Below are the code and all the weights of a small trained network. Each question names an input and a class and asks about switching units off, where a switched-off unit gives its printed mean instead of its output.

import numpy as np


def w(rows, s, z=0):
    codes = np.array(rows[::2]) - 128.0
    scale = np.full(codes.shape[1], s)
    scale[-1] = z or s
    return codes * scale


def norm(h):
    return h / np.sqrt((h * h).mean(-1, keepdims=True) + 1e-5)


def f(y):
    return np.maximum(y, 0)


def log_softmax(a):
    a = a - a.max(-1, keepdims=True)
    return a - np.log(np.exp(a).sum(-1, keepdims=True))


def net(x, mask):
    res = np.array(x, float).reshape(1, 4) / 4 @ E
    u = 0
    for l in range(2):
        y = f(norm(res) @ A[l][:, :-1].T + A[l][:, -1])
        res = res + np.where(mask[u : u + 5], y, B[l][:, -1]) @ B[l][:, :-1]
        u += 5
    return log_softmax(norm(res)[-1] @ U[:, :-1].T + U[:, -1])


A, B = {}, {}
E = w([
[189,105,202,48,73,106,223],'x0',
[205,55,97,141,189,83,200],'x1',
[147,107,165,134,1,103,124],'x2',
[152,75,146,24,60,153,163],'x3',
],0.0072)
A[0] = w([
[23,181,58,107,143,254,85,146],'0.n0',
[101,186,32,174,138,189,140,77],'0.n1',
[116,101,159,150,90,132,177,80],'0.n2',
[118,208,51,220,83,63,120,103],'0.n3',
[127,65,82,156,244,74,186,3],'0.n4',
],0.0079,0.0038)
B[0] = w([
[121,134,178,83,184,148,91,255],'0.n0',
[143,128,152,109,135,120,183,195],'0.n1',
[67,51,116,147,121,167,135,158],'0.n2',
[110,171,135,115,96,88,84,198],'0.n3',
[110,102,10,154,162,174,70,215],'0.n4',
],0.014,0.0069)
A[1] = w([
[203,127,148,71,40,162,167,3],'1.n0',
[145,165,179,89,107,123,118,153],'1.n1',
[115,245,162,120,145,67,117,74],'1.n2',
[81,32,173,61,141,104,163,196],'1.n3',
[120,149,52,144,189,124,155,17],'1.n4',
],0.011,0.0021)
B[1] = w([
[126,31,69,165,93,199,208,219],'1.n0',
[207,110,48,119,116,139,190,202],'1.n1',
[118,113,146,198,142,70,180,208],'1.n2',
[64,147,132,139,54,196,128,255],'1.n3',
[247,100,139,135,106,98,149,213],'1.n4',
],0.011,0.0073)
U = w([
[100,168,155,232,5,2,99,106],'0',
[206,54,18,178,192,128,97,165],'1',
[78,184,237,194,254,66,108,134],'2',
[120,168,141,131,133,151,234,88],'3',
[96,43,117,135,16,216,175,174],'4',
[160,146,157,47,101,69,149,3],'5',
[64,163,201,28,168,239,59,144],'6',
],0.013,0.0074)

Each question gives the input, the list of numbers given to net, and the class t.
The units are the neurons (one row each of A and B). Each row of codes is followed by its name. A weight is (code - 128) times the scale printed after its matrix; where a second scale follows, it is the last column's (A, B and U).
mask holds one flag per neuron, layer by layer. A switched-off neuron (its flag False) gives its mean, the last column of its row in B, instead of its output. The means were averaged over made-up inputs and are rounded, as every weight is.
A unit's drop is (log p(t) with every unit on - log p(t) with that unit switched off) / (log p(t) with every unit on - log p(t) with every unit switched off).
The circuit of an input: a set's keep is (log p(t) with only the set's units on - log p(t) with every unit switched off) / (log p(t) with every unit on - log p(t) with every unit switched off). Starting from all 10 units, units are removed one at a time, each time the one whose removal leaves the highest keep (on an exact tie, the one counted first), for as long as the keep stays at least 0.8.
units of the circuit, in order: the units of the circuit, biggest drop first
top k neurons: the k neurons with the biggest drops, biggest first
top k neurons in layer l: the k neurons of layer l with the biggest drops, biggest first
drop of u: that unit's drop, to one decimal
input [4,-3,-6,-1], class 6: top 2 neurons in layer 0	0.n0; 0.n3
input [-1,1,7,-1], class 0: units of the circuit, in order	0.n3; 1.n0
input [4,-8,-2,-2], class 6: units of the circuit, in order	0.n0
input [-4,-8,6,-8], class 2: units of the circuit, in order	0.n0; 1.n3
input [-3,-6,-5,-3], class 2: units of the circuit, in order	1.n2; 0.n4
input [3,-6,-3,2], class 6: top 2 neurons	0.n0; 1.n0
input [3,-6,2,-8], class 0: top 2 neurons	0.n3; 1.n1
input [6,-4,3,-6], class 0: top 2 neurons in layer 0	0.n1; 0.n3
input [3,-6,8,-4], class 0: top 4 neurons	0.n3; 0.n1; 1.n3; 1.n2
input [-6,-6,6,3], class 6: top 3 neurons	0.n0; 1.n4; 1.n0
input [-6,-5,1,-3], class 2: top 2 neurons	1.n2; 0.n0
input [1,-7,4,-4], class 0: top 2 neurons	1.n1; 1.n2
input [-7,-2,2,-2], class 2: top 2 neurons	0.n0; 1.n2
input [8,2,-5,-3], class 1: units of the circuit, in order	0.n4
input [-2,-1,2,-8], class 2: top 3 neurons in layer 1	1.n3; 1.n0; 1.n4
input [0,-5,6,-3], class 0: drop of 0.n4	0.0
input [2,-1,-7,5], class 6: drop of 1.n0	0.4
input [-2,-3,4,0], class 0: drop of 1.n1	0.1
